Below is a small trained network, with its code and all its weights. Each question gives an input and a target symbol and asks what happens when units are switched off, that is, made to give their printed mean instead of their output.

import numpy as np


def w(rows, s, z=0):
    codes = np.array(rows[::2]) - 128.0
    scale = np.full(codes.shape[1], s)
    scale[-1] = z or s
    return codes * scale


def softmax(a):
    e = np.exp(a - a.max(-1, keepdims=True))
    return e / e.sum(-1, keepdims=True)


def log_softmax(a):
    a = a - a.max(-1, keepdims=True)
    return a - np.log(np.exp(a).sum(-1, keepdims=True))


def net(x, mask):
    ids = ['ΔΘΛΠΣΨΩαβγζημξτφ'.index(c) for c in x.split()]
    T = len(ids)
    res = E[ids] + P[:T]
    u = 0
    for l in range(3):
        r = res
        for j in range(2):
            rows = slice(2 * j, 2 * j + 2)
            q, k, v = (r @ M[l][rows].T for M in (Q, K, V))
            z = softmax(np.where(np.tri(T) > 0, q @ k.T / 2**0.5, -1e9)) @ v
            o = O[l][rows]
            res = res + np.where(mask[u + j], z, o[:, -1]) @ o[:, :-1]
        u += 2
    return log_softmax(res[-1] @ U[:, :-1].T + U[:, -1])


Q, K, V, O = {}, {}, {}, {}
E = w([
[168,85,133,124],'Δ',
[78,134,74,110],'Θ',
[162,145,118,119],'Λ',
[185,143,122,124],'Π',
[131,112,84,123],'Σ',
[129,166,100,89],'Ψ',
[71,154,111,67],'Ω',
[153,123,110,106],'α',
[123,145,114,94],'β',
[140,164,154,42],'γ',
[158,110,51,178],'ζ',
[174,127,164,84],'η',
[176,123,88,155],'μ',
[255,142,117,147],'ξ',
[170,151,108,114],'τ',
[138,127,81,136],'φ',
],0.017)
P = w([
[129,133,125,133],'0',
[118,86,136,111],'1',
[162,170,8,71],'2',
[132,147,136,156],'3',
[128,65,147,110],'4',
[147,149,20,57],'5',
[130,166,148,173],'6',
[133,58,155,103],'7',
[147,117,26,45],'8',
[128,189,155,201],'9',
[133,67,165,102],'10',
[169,117,66,22],'11',
],0.017)
Q[0] = w([
[145,228,17,122],'0.h1',
[60,102,231,209],'0.h1',
[205,176,10,50],'0.h2',
[117,118,155,182],'0.h2',
],0.011)
K[0] = w([
[72,230,166,253],'0.h1',
[149,97,55,59],'0.h1',
[86,214,182,209],'0.h2',
[91,93,105,87],'0.h2',
],0.013)
V[0] = w([
[6,200,88,59],'0.h1',
[136,148,188,63],'0.h1',
[107,40,47,191],'0.h2',
[48,206,126,211],'0.h2',
],0.013)
O[0] = w([
[26,158,154,130,90],'0.h1',
[134,209,170,19,144],'0.h1',
[83,8,67,170,115],'0.h2',
[77,188,56,168,3],'0.h2',
],0.013,0.0067)
Q[1] = w([
[127,185,89,113],'1.h1',
[133,144,76,1],'1.h1',
[134,201,8,81],'1.h2',
[99,135,126,183],'1.h2',
],0.0096)
K[1] = w([
[107,106,159,119],'1.h1',
[149,171,232,255],'1.h1',
[176,188,85,208],'1.h2',
[95,132,171,146],'1.h2',
],0.0076)
V[1] = w([
[124,67,254,167],'1.h1',
[168,173,118,208],'1.h1',
[97,156,112,68],'1.h2',
[171,122,43,145],'1.h2',
],0.008)
O[1] = w([
[134,63,143,131,253],'1.h1',
[240,150,81,225,17],'1.h1',
[110,119,81,2,128],'1.h2',
[124,158,102,13,210],'1.h2',
],0.0084,0.0037)
Q[2] = w([
[85,61,136,153],'2.h1',
[170,44,222,145],'2.h1',
[104,191,15,179],'2.h2',
[199,1,123,167],'2.h2',
],0.0062)
K[2] = w([
[41,45,103,70],'2.h1',
[103,93,253,185],'2.h1',
[152,201,44,102],'2.h2',
[112,64,168,115],'2.h2',
],0.0063)
V[2] = w([
[135,124,68,154],'2.h1',
[64,175,44,114],'2.h1',
[109,172,140,69],'2.h2',
[237,129,8,1],'2.h2',
],0.0047)
O[2] = w([
[140,131,191,14,70],'2.h1',
[189,93,223,197,11],'2.h1',
[184,87,118,236,136],'2.h2',
[87,140,218,255,254],'2.h2',
],0.0056,0.0076)
U = w([
[126,26,199,137,215],'Δ',
[49,123,93,160,176],'Θ',
[160,166,146,154,137],'Λ',
[171,178,134,159,156],'Π',
[121,118,100,156,136],'Σ',
[115,174,136,117,166],'Ψ',
[48,183,154,91,56],'Ω',
[144,101,59,79,46],'α',
[116,171,147,130,143],'β',
[130,168,196,36,3],'γ',
[146,90,92,176,84],'ζ',
[176,177,254,132,53],'η',
[197,151,101,171,55],'μ',
[210,155,151,155,96],'ξ',
[148,148,140,127,115],'τ',
[133,118,90,180,108],'φ',
],0.0086,0.0062)

Each question gives the input, a string of symbols that net reads in full, and the target symbol t.
The units are the heads (2 rows each of Q, K, V and O). Each row of codes is followed by its name. A weight is (code - 128) times the scale printed after its matrix; where a second scale follows, it is the last column's (O and U).
mask holds one flag per head, layer by layer. A switched-off head (its flag False) gives its mean, the last column of its rows in O, instead of its output. The means were averaged over made-up inputs and are rounded, as every weight is.
A unit's drop is (log p(t) with every unit on - log p(t) with that unit switched off) / (log p(t) with every unit on - log p(t) with every unit switched off).
The circuit of an input: a set's keep is (log p(t) with only the set's units on - log p(t) with every unit switched off) / (log p(t) with every unit on - log p(t) with every unit switched off). Starting from all 6 units, units are removed one at a time, each time the one whose removal leaves the highest keep (on an exact tie, the one counted first), for as long as the keep stays at least 0.8.
circuit, biggest first: the units of the circuit, biggest drop first
unit that matters most: the unit with the biggest drop
heads that matter: for each layer, one digit per head in row order, 1 if its drop is at least 0.15 and else 0, layers parted by /
input η η Θ Δ Δ Δ Θ Δ Θ Δ Δ γ, target α: heads that matter => 11 / 11 / 00
input γ Ω Ψ η η Δ Δ Θ Δ, target α: circuit, biggest first => (1.h2; 0.h1)
input Δ Θ Δ Δ Δ γ, target α: heads that matter => 11 / 01 / 00
input Ω Δ η Δ Σ Ω Θ η η η φ φ, target γ: circuit, biggest first => (0.h2; 1.h2)
input η η ξ Δ φ Δ Θ Δ ζ, target Θ: heads that matter => 11 / 00 / 00
input Θ Θ Ω, target Θ: heads that matter => 11 / 00 / 00
input φ Σ Δ η η ξ Δ Δ Δ Δ α Ω, target α: unit that matters most => 1.h1
input Θ η η, target Θ: circuit, biggest first => (0.h1; 0.h2)
input Ω Δ Θ α η Δ Θ Θ η, target Θ: heads that matter => 11 / 00 / 00
input Δ Θ Δ Θ Δ Π η Δ η Δ Θ Θ, target α: circuit, biggest first => (0.h1; 1.h2; 0.h2)
input Δ Δ β Δ Θ Δ η Θ Δ η Δ μ, target γ: heads that matter => 11 / 11 / 00
input μ Ψ Δ Δ γ τ Δ γ Θ Θ, target Θ: heads that matter => 10 / 01 / 00
input Δ Ω ζ Ω ζ β γ τ Ω, target η: circuit, biggest first => (0.h2; 2.h2; 2.h1)
input Θ φ Ω γ Ω η η ζ β Ω β τ, target Ω: circuit, biggest first => (0.h1)
input η β η, target γ: circuit, biggest first => (0.h1; 0.h2)
input β Θ γ Σ ξ Σ Δ Δ η Δ Θ μ, target α: circuit, biggest first => (0.h1; 1.h2; 0.h2)
input Δ Δ η α Δ Δ Θ Δ Δ, target Θ: circuit, biggest first => (0.h2; 0.h1)
input η η η η η η, target γ: circuit, biggest first => (0.h2; 0.h1)
input Δ α Θ, target α: circuit, biggest first => (1.h2; 0.h1)
input Ω Θ η Δ Δ η, target α: circuit, biggest first => (1.h2; 0.h1; 2.h2)
input Λ Δ φ Δ φ Δ η η β, target γ: heads that matter => 01 / 11 / 00
input γ ζ η Δ α Δ η β Δ Θ, target Θ: heads that matter => 10 / 10 / 00
input Δ η α, target α: heads that matter => 01 / 01 / 10
input γ Ω Θ η Δ γ γ, target γ: circuit, biggest first => (0.h1)
input η ξ Δ Δ Δ φ, target α: heads that matter => 11 / 01 / 00
input Δ Ω Θ ξ ξ, target ξ: circuit, biggest first => (0.h1; 1.h1)
input Δ Δ Δ γ, target γ: unit that matters most => 1.h2
